Below are the code and all the weights of a small trained network. Each question names an input and a target symbol and asks about switching units off, where a switched-off unit gives its printed mean instead of its output.

import numpy as np


def w(rows, s, z=0):
    codes = np.array(rows[::2]) - 128.0
    scale = np.full(codes.shape[1], s)
    scale[-1] = z or s
    return codes * scale


def norm(h):
    return h / np.sqrt((h * h).mean(-1, keepdims=True) + 1e-5)


def f(y):
    return y / 2 * (1 + np.tanh(0.7978845608 * (y + 0.044715 * y**3)))


def softmax(a):
    e = np.exp(a - a.max(-1, keepdims=True))
    return e / e.sum(-1, keepdims=True)


def log_softmax(a):
    a = a - a.max(-1, keepdims=True)
    return a - np.log(np.exp(a).sum(-1, keepdims=True))


def net(x, mask):
    ids = ['ΛΣΩαβγδεζμπτφψ'.index(c) for c in x.split()]
    T = len(ids)
    res = E[ids] + P[:T]
    r = norm(res)
    for j in range(3):
        rows = slice(2 * j, 2 * j + 2)
        q, k, v = (r @ M[0][rows].T for M in (Q, K, V))
        z = softmax(np.where(np.tri(T) > 0, q @ k.T / 2**0.5, -1e9)) @ v
        o = O[0][rows]
        res = res + np.where(mask[j], z, o[:, -1]) @ o[:, :-1]
    y = f(norm(res) @ A[0][:, :-1].T + A[0][:, -1])
    res = res + np.where(mask[3:19], y, B[0][:, -1]) @ B[0][:, :-1]
    return log_softmax(norm(res)[-1] @ U[:, :-1].T + U[:, -1])


Q, K, V, O, A, B = {}, {}, {}, {}, {}, {}
E = w([
[82,88,82],'Λ',
[117,146,159],'Σ',
[84,86,83],'Ω',
[81,91,86],'α',
[50,78,207],'β',
[145,175,100],'γ',
[122,127,65],'δ',
[203,169,144],'ε',
[98,173,53],'ζ',
[86,89,92],'μ',
[129,66,186],'π',
[86,87,90],'τ',
[52,227,117],'φ',
[55,140,10],'ψ',
],0.013)
P = w([
[146,4,24],'0',
[157,26,78],'1',
[149,58,100],'2',
[145,83,116],'3',
[140,113,127],'4',
[132,129,138],'5',
[128,148,148],'6',
[127,167,156],'7',
[120,176,163],'8',
[123,191,171],'9',
[118,210,178],'10',
],0.0036)
Q[0] = w([
[3,122,252],'head 0',
[158,145,110],'head 0',
[150,138,174],'head 1',
[125,92,216],'head 1',
[247,89,14],'head 2',
[90,76,70],'head 2',
],0.017)
K[0] = w([
[109,139,252],'head 0',
[144,106,126],'head 0',
[159,130,141],'head 1',
[118,150,178],'head 1',
[68,131,53],'head 2',
[147,161,90],'head 2',
],0.028)
V[0] = w([
[139,137,162],'head 0',
[107,149,122],'head 0',
[254,156,177],'head 1',
[102,174,172],'head 1',
[118,101,137],'head 2',
[103,122,136],'head 2',
],0.0067)
O[0] = w([
[173,127,113,48],'head 0',
[114,87,132,141],'head 0',
[30,253,221,6],'head 1',
[81,59,118,32],'head 1',
[93,120,132,138],'head 2',
[101,151,141,131],'head 2',
],0.0046,0.0018)
A[0] = w([
[149,140,138,120],'neuron 0',
[135,130,158,155],'neuron 1',
[155,59,130,139],'neuron 2',
[146,99,166,98],'neuron 3',
[135,137,122,48],'neuron 4',
[254,78,126,2],'neuron 5',
[133,57,220,9],'neuron 6',
[134,112,115,106],'neuron 7',
[180,100,181,96],'neuron 8',
[36,147,96,114],'neuron 9',
[148,175,116,103],'neuron 10',
[140,123,135,103],'neuron 11',
[115,154,75,84],'neuron 12',
[84,93,200,117],'neuron 13',
[24,45,122,9],'neuron 14',
[155,81,122,103],'neuron 15',
],0.012,0.0029)
B[0] = w([
[127,112,114,134],'neuron 0',
[136,117,99,158],'neuron 1',
[203,116,121,215],'neuron 2',
[149,137,125,138],'neuron 3',
[97,110,156,99],'neuron 4',
[45,141,138,162],'neuron 5',
[140,210,126,217],'neuron 6',
[157,144,139,137],'neuron 7',
[193,128,101,166],'neuron 8',
[157,195,79,196],'neuron 9',
[102,104,106,170],'neuron 10',
[129,123,133,116],'neuron 11',
[132,185,129,192],'neuron 12',
[135,160,81,217],'neuron 13',
[5,124,163,253],'neuron 14',
[175,115,146,166],'neuron 15',
],0.022,0.0028)
U = w([
[45,11,103,195],'Λ',
[187,55,180,254],'Σ',
[157,139,240,179],'Ω',
[125,189,222,137],'α',
[19,178,169,99],'β',
[40,129,114,99],'γ',
[211,85,39,132],'δ',
[123,172,98,126],'ε',
[170,153,63,47],'ζ',
[127,138,122,66],'μ',
[224,198,135,122],'π',
[129,136,120,38],'τ',
[109,143,111,70],'φ',
[83,130,8,100],'ψ',
],0.015,0.0072)

Each question gives the input, a string of symbols that net reads in full, and the target symbol t.
The units are the heads (2 rows each of Q, K, V and O) and the neurons (one row each of A and B). Each row of codes is followed by its name. A weight is (code - 128) times the scale printed after its matrix; where a second scale follows, it is the last column's (O, A, B and U).
mask holds one flag per unit, heads first, then neurons. A switched-off unit (its flag False) gives its mean, the last column of its rows in O or B, instead of its output. The means were averaged over made-up inputs and are rounded, as every weight is.
A unit's drop is (log p(t) with every unit on - log p(t) with that unit switched off) / (log p(t) with every unit on - log p(t) with every unit switched off).
The circuit of an input: a set's keep is (log p(t) with only the set's units on - log p(t) with every unit switched off) / (log p(t) with every unit on - log p(t) with every unit switched off). Starting from the 12 units with the biggest drops (on a tie, the unit counted first), units are removed one at a time, each time the one whose removal leaves the highest keep (on an exact tie, the one counted first), for as long as the keep stays at least 0.8.
units of the circuit, in order: the units of the circuit, biggest drop first
most important unit: the unit with the biggest drop
top k neurons: the k neurons with the biggest drops, biggest first
which heads matter: for each layer, one digit per head in row order, 1 if its drop is at least 0.15 and else 0, layers parted by /
drop of u: that unit's drop, to one decimal
input Σ β Λ, target Λ: which heads matter : 010
input δ δ ψ ε φ μ ε ε Ω, target Λ: most important unit : head 1
input δ ψ γ ζ ε ε τ, target Λ: units of the circuit, in order : neuron 14; head 1; neuron 6
input ψ Λ ε ε ψ ψ τ ψ ψ Ω δ, target δ: units of the circuit, in order : neuron 14; head 1
input ε ψ ψ ψ φ β ε Λ ψ α, target Λ: top 2 neurons : neuron 14; neuron 5
input ε δ φ δ ε μ δ δ α, target Λ: top 3 neurons : neuron 14; neuron 6; neuron 2
input δ ψ π φ γ ψ γ β Σ ε, target Λ: top 2 neurons : neuron 12; neuron 6
input Λ ε ε δ Σ ψ ζ ψ ε, target Ω: units of the circuit, in order : neuron 13; neuron 9; neuron 6
input Ω α ε, target Λ: top 4 neurons : neuron 6; neuron 9; neuron 2; neuron 5
input δ ψ τ μ, target Λ: top 2 neurons : neuron 14; neuron 5
input Λ β Λ Λ τ μ τ δ, target δ: top 3 neurons : neuron 14; neuron 6; neuron 2
input α ψ ε μ ε ε ε γ ψ ε, target α: top 4 neurons : neuron 2; neuron 14; neuron 9; neuron 5
input ψ ψ δ ψ ε ε ε ζ ε, target α: top 3 neurons : neuron 2; neuron 14; neuron 9
input ε ψ Σ φ ε Λ, target Λ: most important unit : head 1
input α ε ψ Ω Ω ζ π, target π: drop of neuron 6 : 0.2
input ψ ε Σ ψ μ β Ω Σ ψ π ε, target Σ: drop of neuron 2 : 0.1
input μ δ β τ, target Λ: drop of head 1 : 0.4
input δ ε μ, target Λ: drop of head 1 : 0.4
